Small tables with named rows and columns. After each table, cells are looked up by row and column.

Kol:
columns: Nen, Ril, Lun, Kig, Dibe
Vori: [2182, 3584, 4569, 3941, 2425]
Gid: [4174, 4200, 4623, 4528, 3913]
Lapete: [5513, 5000, 5810, 5281, 5144]
Zala: [2854, 2959, 3884, 1418, 3164]
Ter: [5525, 3609, 2629, 3374, 5356]
Vefe: [2084, 3653, 3601, 3559, 2694]
Nosulo: [1632, 4518, 5630, 3513, 1628]
Kep: [2869, 3816, 5228, 4022, 2896]
Kofu: [3466, 6145, 5208, 3919, 3490]
Zupu: [6214, 3604, 1657, 4817, 6346]
Paloz: [3360, 1630, 2269, 3851, 3682]
Tadaza: [2075, 8694, 6890, 5308, 1737]
Pizeven: [3291, 5713, 3295, 4782, 3389]

What is the Dibe of Lapete in Kol? 5144
What is the Ril of Pizeven in Kol? 5713
What is the Nen of Tadaza in Kol? 2075
What is the Lun of Kofu in Kol? 5208
What is the Ril of Vori in Kol? 3584
What is the Nen of Kofu in Kol? 3466
What is the Lun of Zala in Kol? 3884
What is the Kig of Kofu in Kol? 3919
What is the Nen of Nosulo in Kol? 1632
What is the Dibe of Zupu in Kol? 6346

Gudemip =
	Zikido	Lus
Mefo	-1.64	8.23
Rufo	-7.17	8.60
Vikinu	3.23	4.84
Favakem	3.82	-0.07
Nof	2.11	5.82
Silakur	7.03	1.28
Dege	2.58	2.45
Kad	-3.75	0.32
Gub	-1.18	4.95

Lus of Vikinu = 4.84
Zikido of Rufo = -7.17
Zikido of Mefo = -1.64
Zikido of Vikinu = 3.23
Lus of Nof = 5.82
Lus of Rufo = 8.60
Zikido of Favakem = 3.82
Lus of Gub = 4.95
Lus of Mefo = 8.23
Lus of Silakur = 1.28
Lus of Dege = 2.45
Zikido of Dege = 2.58
Lus of Kad = 0.32
Zikido of Nof = 2.11
Which row has the largest Lus? Rufo

Let:
         Bonu  Meso  Kapufor  Ded  Bukab  Sibu  Tum  Zevo
Fizomit   299   496      872  202    836   350  593   674
Fos       496   872      202  836    350   593  674   319
Ginuv     674   319      604  629    410   751  493   511
Rusate    836   350      593  674    319   604  629   410

Zevo of Rusate is 410
Zevo of Ginuv is 511
Bonu of Rusate is 836
Ded of Rusate is 674
Tum of Rusate is 629
Bonu of Ginuv is 674
Bukab of Fos is 350
Meso of Fos is 872
Meso of Ginuv is 319
Kapufor of Ginuv is 604
Tum of Fizomit is 593
Bukab of Fizomit is 836
Kapufor of Fizomit is 872
Meso of Rusate is 350
Kapufor of Rusate is 593

Gefuz.csv
,Mono,Sipeb,Lunat,Rivi,Magifi,Nekir
Sazu,79.76,77.07,75.27,73.09,38.28,37.67
Notavog,82.55,65.17,85.76,63.14,43.63,46.64
Gibus,74.22,73.51,83.87,74.28,36.14,36.07
Bop,77.03,63.93,58.76,49.90,14.76,90.65

What is the Rivi of Gibus in Gefuz? 74.28
What is the Mono of Sazu in Gefuz? 79.76
What is the Mono of Bop in Gefuz? 77.03
What is the Lunat of Sazu in Gefuz? 75.27
What is the Sipeb of Sazu in Gefuz? 77.07
What is the Nekir of Notavog in Gefuz? 46.64
What is the Lunat of Bop in Gefuz? 58.76

Livu:
|  | Tanozod | Sas | Zis |
|---|---|---|---|
| Mem | 283 | 85 | 202 |
| Dupof | 290 | -840 | 683 |
| Bavum | 146 | 184 | -567 |

Tanozod of Mem = 283
Zis of Mem = 202
Zis of Dupof = 683
Zis of Bavum = -567
Sas of Bavum = 184
Sas of Dupof = -840
Tanozod of Dupof = 290
Sas of Mem = 85
Tanozod of Bavum = 146
Row with the largest Zis: Dupof

Tirot:
|  | Fidilu | Sepuduk | Poso |
|---|---|---|---|
| Tolo | 6786 | 3083 | 1854 |
| Gif | 8562 | 8379 | 5037 |
| Zinugi | 6799 | 3090 | 1856 |
| Vafa | 6782 | 3089 | 1848 |
| Reli | 8547 | 8338 | 5028 |
| Sug | 5932 | 2863 | 1758 |
| Bele | 7548 | 8864 | 5334 |

Sug, Fidilu: 5932
Zinugi, Fidilu: 6799
Tolo, Poso: 1854
Vafa, Poso: 1848
Gif, Fidilu: 8562
Gif, Sepuduk: 8379
Sug, Poso: 1758

Fakibi:
,Buvatok,Lugaki,Zotibot
Gifa,-0.1,0.0,0.1
Zod,-0.3,0.5,-0.7
Fab,-0.3,-0.1,0.6
Rof,0.2,-0.1,0.3
Muso,-0.3,0.4,-0.6
Bok,-0.3,-0.2,1.0
Vid,0.2,-0.1,0.3

What is the Buvatok of Bok in Fakibi?
-0.3
What is the Buvatok of Zod in Fakibi?
-0.3
What is the Zotibot of Vid in Fakibi?
0.3
What is the Buvatok of Muso in Fakibi?
-0.3
What is the Buvatok of Gifa in Fakibi?
-0.1
What is the Zotibot of Bok in Fakibi?
1.0
What is the Lugaki of Zod in Fakibi?
0.5
What is the Zotibot of Muso in Fakibi?
-0.6
What is the Zotibot of Gifa in Fakibi?
0.1
Row with the largest Lugaki: Zod

Nebivek =
	Soz	Fufeza	Galit	Farulas
Badonin	-9368	-5008	-5076	-5125
Lagusol	1086	-5104	-5311	-5051
Rer	-2613	-4972	-5475	-4812
Fos	-5548	-5025	-5329	-4951
Senole	-2766	-5414	-5658	-5058
Mipo	-6225	-5647	-6202	-5096
Taba	844	-5565	-5625	-4997
Zun	-6187	-5208	-5178	-5139
Kivema	-9250	-5749	-5667	-5172
Vedod	5476	-5297	-5179	-4808
Bamado	-4827	-4703	-5651	-4860
Fev	-6436	-5385	-5347	-5199
Pev	-3187	-5459	-4474	-5696

Badonin, Galit: -5076
Taba, Soz: 844
Fos, Galit: -5329
Fos, Soz: -5548
Mipo, Fufeza: -5647
Rer, Soz: -2613
Fev, Galit: -5347
Kivema, Farulas: -5172
Vedod, Galit: -5179
Taba, Galit: -5625

Goramer:
,Bilov,Vude,Dekoni,Kasi
Napo,193,133,173,189
Petodad,106,106,167,207
Zesonak,112,54,116,142
Bes,197,146,92,178
Lesimef,163,168,59,153
Luva,151,76,92,177
Zes,218,124,159,150
Tafabe,126,136,81,68
Reran,129,128,152,222

Zesonak, Bilov: 112
Zesonak, Dekoni: 116
Petodad, Dekoni: 167
Lesimef, Kasi: 153
Luva, Vude: 76
Zesonak, Vude: 54
Luva, Kasi: 177
Napo, Dekoni: 173

Table Mosil
,Dapasud,Taf,Bef,Luf,Pef,Tavotu,Goz,Nev,Butud,Pelorof
Vad,-0.15,-0.55,-0.65,-0.25,0.07,-0.13,-0.04,-0.25,-0.66,0.80
Noz,-0.04,-0.28,-0.21,-0.56,0.30,0.00,-0.03,0.08,-0.15,-0.10
Mumaf,-0.13,-0.39,-0.50,-0.03,-0.05,-0.13,-0.03,-0.26,-0.52,0.72
Mab,-0.12,-0.52,-0.58,-0.37,0.15,-0.10,-0.04,-0.17,-0.56,0.60
Gal,-0.09,-0.42,-0.42,-0.47,0.23,-0.05,-0.03,-0.06,-0.39,0.29
Rov,-0.10,-0.28,-0.39,0.05,-0.09,-0.11,-0.03,-0.23,-0.42,0.60
Vus,-0.06,-0.34,-0.30,-0.53,0.27,-0.02,-0.03,0.03,-0.24,0.05

What is the Bef of Gal in Mosil? -0.42
What is the Taf of Vad in Mosil? -0.55
What is the Bef of Vad in Mosil? -0.65
What is the Bef of Mumaf in Mosil? -0.50
What is the Bef of Noz in Mosil? -0.21
What is the Dapasud of Vad in Mosil? -0.15
What is the Tavotu of Vus in Mosil? -0.02
What is the Pef of Rov in Mosil? -0.09
What is the Dapasud of Mab in Mosil? -0.12
Row with the largest Butud: Noz

Ponip:
columns: Dudo, Naki, Lenap, Rafonen
Fem: [207, 128, 156, 188]
Vav: [50, 203, 32, 117]
Zot: [173, 126, 234, 152]
Kibo: [231, 112, 123, 254]
Mam: [207, 136, 94, 146]
Num: [209, 114, 249, 170]
Nesori: [216, 133, 88, 153]
Mub: [111, 185, 131, 36]
Lif: [169, 153, 218, 82]
Vamikol: [115, 176, 164, 142]
Gabo: [119, 141, 203, 182]
Vifi: [217, 139, 73, 224]

Rafonen of Mub = 36
Lenap of Vav = 32
Lenap of Fem = 156
Dudo of Vamikol = 115
Dudo of Nesori = 216
Rafonen of Zot = 152
Dudo of Mub = 111
Naki of Zot = 126
Naki of Nesori = 133
Lenap of Lif = 218
Naki of Mam = 136
Rafonen of Mam = 146
Row with the largest Lenap: Num

Ded
|  | Bakif | Lenapip |
|---|---|---|
| Tizekaz | -445 | 708 |
| Mip | 100 | -349 |
| Nikaneb | 14 | -251 |
| Tivesa | -21 | -233 |
| Matusor | 52 | -732 |
| Zuk | -113 | -238 |
| Dedilu | -198 | -90 |

Bakif of Matusor: 52
Lenapip of Tizekaz: 708
Bakif of Dedilu: -198
Bakif of Nikaneb: 14
Lenapip of Zuk: -238
Bakif of Tivesa: -21
Bakif of Zuk: -113
Row with the largest Bakif: Mip

Table Rebuk
         Nibim  Fevufuz  Depabu  Vap  Mef  Sog
Kubekol     59      105      38  135  207   63
Puruza      72      115      40  100  187   50
Gufigop    152      214     128  115  182  121
Tibifar    150      114     153  135  120   88
Larat      192       83      75  162  107   42
Ton         39      153      82  163  195   87
Gedof       99      120     108  148   98  119
Dor        124      115     143  159   76  154

Larat, Fevufuz -> 83
Ton, Depabu -> 82
Tibifar, Fevufuz -> 114
Ton, Fevufuz -> 153
Larat, Sog -> 42
Gufigop, Depabu -> 128
Ton, Mef -> 195
Puruza, Vap -> 100
Kubekol, Depabu -> 38
Gedof, Sog -> 119
Kubekol, Nibim -> 59
Gufigop, Sog -> 121
Kubekol, Fevufuz -> 105
Puruza, Sog -> 50
Dor, Fevufuz -> 115
Dor, Mef -> 76
Dor, Nibim -> 124
Row with the largest Mef: Kubekol

Table Mev
,Lazinu,Suda,Midopus
Zegin,5.71,4.82,-6.48
Dapom,2.98,3.38,2.49
Bager,2.08,3.61,2.40
Gobif,3.59,2.47,3.42
Tefos,-4.74,-4.96,5.94

Bager, Lazinu => 2.08
Zegin, Midopus => -6.48
Bager, Suda => 3.61
Dapom, Lazinu => 2.98
Dapom, Suda => 3.38
Gobif, Suda => 2.47

Fedog:
|  | Vumul | Zez | Gesina | Tezimu | Nusu | Gifo | Nupufon |
|---|---|---|---|---|---|---|---|
| Nafaraf | -90 | 255 | -513 | 664 | 171 | 170 | 304 |
| Veb | 371 | 100 | 322 | 467 | -88 | 324 | 22 |
| Mefe | 112 | 133 | 28 | 329 | -93 | 581 | -2 |
| Bomelof | 347 | 258 | 17 | 500 | 222 | 105 | 409 |
| Goro | 399 | 318 | -267 | 468 | 454 | 362 | 557 |
| Veneva | -33 | 390 | -430 | 106 | 368 | 396 | 580 |
| Zolop | -19 | 219 | -616 | 723 | 288 | 352 | 260 |

Nafaraf, Nupufon -> 304
Bomelof, Zez -> 258
Veneva, Vumul -> -33
Mefe, Gesina -> 28
Nafaraf, Tezimu -> 664
Zolop, Vumul -> -19
Veb, Tezimu -> 467
Mefe, Nusu -> -93
Bomelof, Gesina -> 17
Nafaraf, Gifo -> 170
Veneva, Nupufon -> 580
Zolop, Tezimu -> 723
Goro, Vumul -> 399
Goro, Zez -> 318
Bomelof, Gifo -> 105
Nafaraf, Nusu -> 171
Row with the largest Zez: Veneva

